The nearest row among all rows above each row, by straight-line distance (none for the first two rows)
In the rows, zero is written as 100.
0: [110 111  99  99 120  94 151  88  88  94 109 104 103 115 111 111 103  98
  92  86  97 132  97 109 104  78  98  96 156  88  56 118 113  57  95 108
 102  44 106  75 104 106 105 101 116  76  94 117 109 102 111  95  83  95
 111  82  83 120 108 163  60 100  94 106  95 107  60 111 119 101 108 104
 108  97  95  97 118 107  82  79 122  64  83  86 134 130 163  96 102 110
 107 139 119  95  94 111  82 105  75  83  82 110 110 100  79 104  98  94
  94 109  94 142 118  92  95 104  97  99  94 112 101  92 103  70  79  89
  94 113 175 112 114  91  92  76  94  97  75 100 107 120 134  62  80 108
 102  88 103  51 127 103]
1: [103 105 100  99  55 106  92 116 132  91 116  96 108 105 105 114  98  96
 134 118 119 114  94  98  98 104 100 108 115  83  74 106  51  82 100  92
 100  81  97 114  97  81 117 104 117 105  97  97 106  98 103  92 113 138
 113 116 114 103 110  65  86  81  99  66  98 138 107  90  78  99 102 106
 119  94 112 109  90 103 104 106  90  71 104 102 112  99 122 100 103 103
  88  87  97  89  90 103  97  98  86  94  94  81  93 104 115  99  89 112
  97 101 106 113 113  99  96 102  88  99  97  99  94  99  99 112 101  99
 104 110 111 117 100 106  94  95  84 102 108  99 127  94 113 120  88  94
 115  95 101  87  81  85]
2: [106 102  99  97  47 106  92 122 122  91 104  97 109 108 104 110  97  92
 132 121 117 110  91 100  98 104 101 105 110  87  86 104  62  81  98  94
  98  88  95 116 100  86 118 106 105 112 101  94 105  99 104  91 112 135
 109 114 108 103 111  70  91  83  95  70  96 128 106 102  76 101  99 108
 117  90 112 107  95 100 104 102  92  65 110 101 101 100 113 102  99 103
  96  95  94  90  93  98 104  97  91  94  97  85  95 108 110  98  97 115
 104  98 106 113 105 100  96 105  92  99  97  94  96 103  96 117 106  95
 102 110 103 119 106 104  97  80  87  99 106 102 113 103 102 117  89  92
 114  94 100  87  85  87] => 1
3: [ 96 104  99  81 148  96 157  53  89 104 110 104 104 103 108 100 107 100
  50  81  83 133  97  89 102  84  92  81 143  96  65 114 123  67 101 108
  95  57 105  81 105 120 104 100 123  75  96 117 108 114 111 103  84  81
 103  77  90 125 101 183  81  98  96 113  92  92  60 108 120 111 110 107
  89  84  93  96 121 103  85  82 118  83  66  84 124 132 140  96 107 112
  95 138 116  93  99 116  80 104  94  87  81  95 106  87  71 106 100  92
 109 109  92 119 133  91  98  93 115  97 108 101 101  85 103  67  75  89
  97  96 164 105 112  90  95  80  93  96  63  93 106 116 139  60  80 110
 101  83 102  54 129 105] => 0
4: [100 107 106  97  68 105  56 139 131 102  85  95 110 101 101  98  94  96
 145 117 105  71  88  89  92 126 100 110  59  91 158  90  69 138 104  91
 107 146  97 120  97  90 105  98  95 110 106  85  97  91  93 101 125 123
 100 122 125  86 104  12 105  86 101  70  97 111 143  91  75  97  83 106
 114 100 111 100  83  96 116 122  78 116 138 120  84  79  57 102  94  93
  87  84  84 103  94  83  96  94 119 120 113  77  89 106 118  98  96 111
 115  89 109  70  77 105 101 101  93 105 101  86 108 120  96 148 128 115
 102 102  33  98  84 105 112 102  97 105 122 105 101  79  71 134 109  89
 103 103  87 133  71  99] => 2
5: [110 102 104  82 129  99 153  82 105 103 116 103 100 107 110 103 103 105
  83  72  85 128 100  96 101  90  95  93 141  84  60 129  99  66 102 112
 112  67 115  89 105 124  93  98 124  84  92 108 104 115 108 100  83  91
 115  89  90 113  90 142  61 113 102 112  89 106  67 103 115 100 105 102
 110 101  95 102 103 100  88  96 123  95  78  91 140 131 142  95 108 105
  88 125 103 105  83 114  88 107  80  86  80 111 103  97  96 107  99  92
 102 105  94 116 117 101  99  99 107 104  95 126  96  98 107  66  75  81
  93 120 168 109 104  90  94  59 100 100  64 103  96 111 128  73  90 103
  96  94  93  77 132  87] => 0
6: [105 110  99  94  71  93  72  96 128 104  85  98 111  94  97  95  97  91
 116 125 102  94  86  85  98 112 100  94  72  94 126 100  79 124 104  91
  94 113  94 123 100  93 104 101 110 105 103  89 100  98  95  98 113 132
 104 117 118 105 109  57 117  82  95  78  91 111 124  87  84 103  94 103
 101  80 111 101  99  97 112 124  83 104 101 106 114  91  69 103  97  96
  91  85  92  95  94 101 102  90 111 116 105  66  93  98 110 103  99 110
 110  91 106  90 106 102  99  98  98 100 106  85 102 100  99 121 122 111
 104  99  66 101  84 106 106 100  90 101 104  99 116  83  98 121 103  99
 111  98  95 113  74  96] => 4
7: [101  97 109  90  81 106  50 128 121 106  83  98 106  98  96  89  95  98
 126 113  94  65  90  89  90 130  98 107  37  97 169  98  74 148 105  96
 114 166 101 120 102 102  91  97 106 108 104  83  95 105  94 104 121 112
 102 123 121  87  96  12 120  98 106  84  94  98 144  90  72 100  81 106
 109 107 112  99  80  88 114 130  77 138 138 121  78  87  39 103  95  85
  79  82  74 112  89  85 108  98 123 126 109  86  86 103 125 100 102 106
 123  88 103  45  77 110 104  99 103 106 102  95 102 119  97 150 112 109
  98 101  26  91  75 104 114  92 104 104 114 110  90  77  62 139 121  87
  94 109  83 148  73  98] => 4
8: [ 93 122 109  62 131  95 103  76 112 112  76 101 124  90 110  78 105  92
  54 102  73  81  65  48  94 118  91  76  84  92 159  99 106 104 105 104
  97 167 101 114 100 117  96  95 114  81 113  91 100 118  99 113 115 116
  92 107 124 117 107 101  97  73  86  86  70  91 105  97  96 123  88 125
  95  61 106  88 130  92 106 106  94 123  94 113  93 122  56 104 102 105
  92 122  93 100 101  93  77  89 137 132  95  45  86  89  67 104 102 101
 143  88  97  70 109  93  99  85 115 110 117  83 124 109  90 139 139 115
 102  85  76 103  85  83 121  74  94 100  58 106 107  91  97  80  90 100
 101  85  82 105  99 121] => 6
9: [ 97 109 101  99  74 100  53 115 132 104  79  96 112  94  97  95  94  93
 141 131 105  73  86  87  94 121  98 100  61  96 163  87  81 142 104  85
  95 143  90 116  98  84 106  97  99 110 108  84  97  89  91 100 122 122
  96 120 127  93 109  29 120  80  98  76  92 106 140  88  77 100  85 103
 105  90 110  99  98  95 118 125  67 130 124 112  75  82  54 102  96  92
  86  81  91  97  97  89 103  91 123 124 115  57  91 101 113  99  96 108
 119  89 109  76  81 102  99  98  99 101 106  73 107 110  97 139 130 115
 104  97  28  94  79 108 113 112  94 102 120 101 117  71  79 144 110  97
 108 103  94 133  62 104] => 4
10: [104 108 103  90 123  75  94  86 100 117  73 104 104  94 104  78  97  94
  86 101  76  83  85  78 102 114  98  87  77 105 147 110 111 134 103 108
 104 136 100 104 102 120  80  95 105  92 102  96  96 117  95 107  98 107
  98 108 100 109  92  92 121 104  98 101  79  84 127  95 106 103  90 105
  93  84 103  90 108  92 105 113  98 145 104 107  88  97  46 104  97  95
  99 101  92 112  96 101 102  92 123 128 100  83  97  96  96 107 114  94
 116  92 100  57  99 108 102  97 107 107 109  98 110 110 102 118 118 109
  97  98  83  91  83  95 116  78 107 104  85 105  94  96  97  93 114 100
  92 104  81 133  89 111] => 8
11: [ 92 100 102  83 165 107 140  69  65 106  93 102 100 109 108  82 109 100
  43  79  67 111  98  87  99 106  91  86  95 103 119 113 132  85  97 113
 109 101 112  84 109 129  88  99 112  93  98 110 103 132 112 100  86  55
  91  76  89 112  89 167  88 118  97 119  83  74  66 113 113 110 100 112
  92 100 101  92 114  93  95  93 124 121  74  86 114 131 121  97 103 103
  99 134 107 107  87 107  92 105 108  97  82 119 104  89  70 105 106  86
 135 102  87  93 110  96 106  89 120 100 105  98 105  99 102  89  77  94
  91  87 109  99 111  85 103  83 117  91  62 105  69 119 100  61  85 110
  80  94  87  82 130 109] => 3
12: [103 108 100  92  49  98  87 120 128  96  96  96 111 102 100 108  96  92
 138 123 117 105  86  97  98 111 102 105 100  94 104  99  62 100 101  93
  98 103  92 121  98  90 116 106 103 109 102  90 103  93  98  94 117 130
 108 117 115 100 113  55 102  77  96  72  97 120 116  91  70 100  97 106
 112  88 110 106  97  98 105 107  78  81 117 107  89  92  85 103  97 102
  91  84  90  91  97  96  96  93 101 102 105  72  92 106 116  98  93 116
 106  93 108  98 101 101  97 105  90 100 104  86 100 105  96 128 116 106
 103 103  71 113 101 104  99 104  85 104 115 101 114  89  96 128  93  89
 116  95  99 107  80  91] => 2
13: [ 93 116 100  98 135  81 115 108  65 103  70 103 103 111 112  85  99  92
  81  94  83 103  92  89 106 114  95  92  84 100 155  95 133  99  94 109
 100 129  99  80 105 129  93  98  73  92 108 103 104 123 101 105  93  78
  84  95  84 110 101 130  99 104  92  99  74  76  86 112 117 102  91 114
  99  96 100  86 124  92 100  90 113 113 109  95 100 116 105 103  96 103
 121 122 112 113  86  95  92  96 112 115  92 107 106  99  69 102 110  91
 131  95  92 104  85 107 100 102 105 106 111  88 115 114 101 113 109  93
  94 104 104 100 104  83 114  83 113  95  87 111  73 120  86  76  99  98
  87 100  85 104 106 122] => 11
14: [102 102  99 110  71  91  49 124 135 108  80  97 105  92  96  96  90  95
 147 123 107  80  95  95  98 113 104 107  56  98 147  91  74 152 107  88
 100 133  91 117 100  86  98  97  98 117 101  86  95  86  85  96 119 123
 103 125 122  86 101  20 131  88 105  80  98 109 144  84  84  89  89  93
 104 101 109 102  84  97 118 131  76 139 129 114  78  74  41 102  95  88
  85  63  86 104  93  95 113  92 113 114 113  77  95 105 134 101 100 107
 102  90 111  71  80 110 100 103  92 103 103  88 100 111 103 127 127 113
 104 108  31  91  74 115 108 114  98 107 130  99 116  75  87 143 116  94
 105 109  94 140  58  94] => 9
15: [109 113  99  98 114  97 156  95  96  91 113 104 104 114 113 109 103  96
  84  85 102 135  96 104 103  78  96  92 159  84  50 115 111  50  93 107
  97  39 105  80 102 112 109 102 107  76  96 116 109  97 112  95  86  95
 108  84  85 120 110 170  59  96  91  98  95 106  54 109 113 104 108 108
 111  94  97  98 120 109  80  77 121  57  87  86 135 129 171  95 104 113
 108 143 122  91  96 110  79 104  76  84  79 116 109 100  73 102  94  97
  98 109  96 156 119  90  94 103  94  99  94 110 102  92 101  75  85  92
  96 111 175 115 117  89  89  73  91  95  73  98 110 120 137  57  77 109
 104  85 103  33 138 105] => 0
16: [102 104 102  91  60 102  82 116 131 100  99  97 109 100 100 103  96  94
 131 120 109  98  88  91  96 114 100 103  82  94 107 102  65 106 103  94
 103 113  97 123 100  88 109 103 108 112 100  89 100  99  98  97 117 132
 107 118 115  98 106  45 111  83  98  73  98 119 125  89  74 100  95 106
 110  88 111 105  89  97 109 113  77  94 112 112  91  93  78 104  98  99
  88  81  86  96  91 101  98  93 103 107 104  74  89 104 121 100  97 114
 111  93 106  83 102 105  99 102  92 101 100  91 100 107  98 130 116 107
 103 103  70 110  94 105 103  98  88 104 108 102 112  85  92 133  98  89
 110  98  95 115  75  92] => 12
17: [ 97 102 102  79 151  97 154  68  85 106 104 105 101 111 109  92 104 102
  53  80  76 125  93  88 103 100  92  89 113  98  89 117 118  73 100 113
 108  76 107  81 108 130  93 101 116  88  95 109 105 131 112 103  82  69
 101  82  83 114  91 143  66 113  98 118  86  86  62 111 115 108 103 110
  97  97  97  95 117  94  90  90 125 101  78  89 121 129 128  98 103 107
  98 134 107 105  90 110  87 109  96  95  81 108 102  92  82 106 105  91
 122 102  89 102 112  97 101  97 117 102 104 103  99  97 102  86  75  86
  91 103 147 106 107  84 100  74 107  95  64 104  81 117 113  67  85 105
  90  91  90  88 132 103] => 11
18: [ 96 107 100 101  60  97  53 120 143 103  85  94 110  93  98  95  93  97
 147 124 108  82  89  89  96 116 101 103  69  92 149  87  71 146 107  85
  98 147  92 120  96  83 105  97 100 108 104  86  97  80  86 100 121 131
 101 126 128  90 107  18 113  78 101  73 100 115 140  81  79  94  87  99
 108  94 108 102  89  98 117 129  66 129 126 115  75  77  48 103  97  93
  84  71  91  98  96  93 106  90 117 120 119  65  90 103 123 100  95 109
 112  89 113  75  82 104  98 100  96 102 107  77 105 111  99 133 137 113
 106 107  33  96  74 109 113 114  93 106 128  99 121  72  85 131 113  98
 110 101  96 135  59  96] => 9
